Below are the code and all the weights of a small trained network. Each question names an input and a class and asks about switching units off, where a switched-off unit gives its printed mean instead of its output.

import numpy as np


def w(rows, s, z=0):
    codes = np.array(rows[::2]) - 128.0
    scale = np.full(codes.shape[1], s)
    scale[-1] = z or s
    return codes * scale


def f(y):
    return np.maximum(y, 0)


def log_softmax(a):
    a = a - a.max(-1, keepdims=True)
    return a - np.log(np.exp(a).sum(-1, keepdims=True))


def net(x, mask):
    res = np.array(x, float).reshape(1, 4) / 4 @ E
    y = f(res @ A[0][:, :-1].T + A[0][:, -1])
    res = res + np.where(mask, y, B[0][:, -1]) @ B[0][:, :-1]
    return log_softmax(res[-1] @ U[:, :-1].T + U[:, -1])


A, B = {}, {}
E = w([
[126,129,129],'x0',
[149,2,157],'x1',
[21,119,109],'x2',
[170,91,35],'x3',
],0.009)
A[0] = w([
[74,110,109,28],'neuron 0',
[73,148,202,163],'neuron 1',
[82,117,119,223],'neuron 2',
[152,87,25,109],'neuron 3',
[135,131,208,84],'neuron 4',
[126,166,112,80],'neuron 5',
[148,152,200,110],'neuron 6',
[143,104,164,75],'neuron 7',
[137,64,125,59],'neuron 8',
[132,69,148,40],'neuron 9',
[137,213,105,41],'neuron 10',
[93,72,140,110],'neuron 11',
[90,99,223,100],'neuron 12',
[104,160,98,132],'neuron 13',
[120,47,193,73],'neuron 14',
[145,83,53,160],'neuron 15',
[69,140,197,158],'neuron 16',
[212,144,172,65],'neuron 17',
[137,120,70,48],'neuron 18',
[181,49,183,63],'neuron 19',
[146,162,246,60],'neuron 20',
[130,220,107,49],'neuron 21',
[93,121,119,76],'neuron 22',
[126,124,123,1],'neuron 23',
[181,151,147,11],'neuron 24',
[225,144,127,90],'neuron 25',
[86,113,228,73],'neuron 26',
[218,160,175,155],'neuron 27',
[117,47,205,97],'neuron 28',
],0.012,0.0069)
B[0] = w([
[36,115,19,145],'neuron 0',
[176,102,94,253],'neuron 1',
[86,71,75,245],'neuron 2',
[243,164,80,232],'neuron 3',
[233,122,60,178],'neuron 4',
[131,145,144,156],'neuron 5',
[193,72,26,190],'neuron 6',
[121,187,132,148],'neuron 7',
[117,253,142,173],'neuron 8',
[95,238,198,162],'neuron 9',
[108,236,211,194],'neuron 10',
[42,254,149,187],'neuron 11',
[195,125,46,212],'neuron 12',
[128,185,184,188],'neuron 13',
[89,244,200,210],'neuron 14',
[203,104,85,239],'neuron 15',
[180,103,59,245],'neuron 16',
[24,125,35,186],'neuron 17',
[248,218,120,148],'neuron 18',
[66,228,155,216],'neuron 19',
[195,115,74,210],'neuron 20',
[91,227,231,207],'neuron 21',
[79,118,13,143],'neuron 22',
[144,203,208,128],'neuron 23',
[55,154,124,139],'neuron 24',
[51,121,69,204],'neuron 25',
[212,126,71,206],'neuron 26',
[9,93,47,242],'neuron 27',
[81,237,183,227],'neuron 28',
],0.0073,0.0062)
U = w([
[252,128,129,69],'0',
[130,183,232,13],'1',
[145,108,132,253],'2',
[64,78,94,84],'3',
[169,35,172,148],'4',
],0.013,0.0069)

Each question gives the input, the list of numbers given to net, and the class t.
The units are the neurons (one row each of A and B). Each row of codes is followed by its name. A weight is (code - 128) times the scale printed after its matrix; where a second scale follows, it is the last column's (A, B and U).
mask holds one flag per neuron, in row order. A switched-off neuron (its flag False) gives its mean, the last column of its row in B, instead of its output. The means were averaged over made-up inputs and are rounded, as every weight is.
A unit's drop is (log p(t) with every unit on - log p(t) with that unit switched off) / (log p(t) with every unit on - log p(t) with every unit switched off).
The circuit of an input: a set's keep is (log p(t) with only the set's units on - log p(t) with every unit switched off) / (log p(t) with every unit on - log p(t) with every unit switched off). Starting from the 12 units with the biggest drops (on a tie, the unit counted first), units are removed one at a time, each time the one whose removal leaves the highest keep (on an exact tie, the one counted first), for as long as the keep stays at least 0.8.
units of the circuit, in order: the units of the circuit, biggest drop first
top k neurons: the k neurons with the biggest drops, biggest first
drop of u: that unit's drop, to one decimal
input [0,-1,4,-5], class 0: top neuron : (neuron 27)
input [4,-1,-8,7], class 3: units of the circuit, in order : (neuron 27; neuron 25)
input [-3,-4,-7,4], class 3: units of the circuit, in order : (neuron 27; neuron 25)
input [-4,-6,5,-1], class 1: units of the circuit, in order : (neuron 21; neuron 10)
input [-2,1,-8,-4], class 3: units of the circuit, in order : (neuron 27; neuron 17)
input [5,-5,5,7], class 0: units of the circuit, in order : (neuron 3; neuron 27)
input [6,6,7,7], class 0: top 3 neurons : (neuron 3; neuron 15; neuron 27)
input [2,-4,-6,3], class 3: top 3 neurons : (neuron 27; neuron 25; neuron 17)
input [1,2,2,-3], class 4: top 2 neurons : (neuron 3; neuron 19)
input [5,-4,2,6], class 0: top 2 neurons : (neuron 3; neuron 27)
input [-1,5,4,7], class 0: top 2 neurons : (neuron 3; neuron 15)
input [3,5,2,6], class 0: top 2 neurons : (neuron 3; neuron 15)
input [0,0,-6,5], class 3: top 2 neurons : (neuron 27; neuron 25)
input [6,-1,5,8], class 0: units of the circuit, in order : (neuron 3)
input [0,-5,-1,-5], class 0: drop of neuron 11 : 0.1
input [-4,2,-8,4], class 3: drop of neuron 22 : 0.0
input [2,4,0,-1], class 1: drop of neuron 27 : 0.1
input [0,5,-6,4], class 3: drop of neuron 17 : 0.2
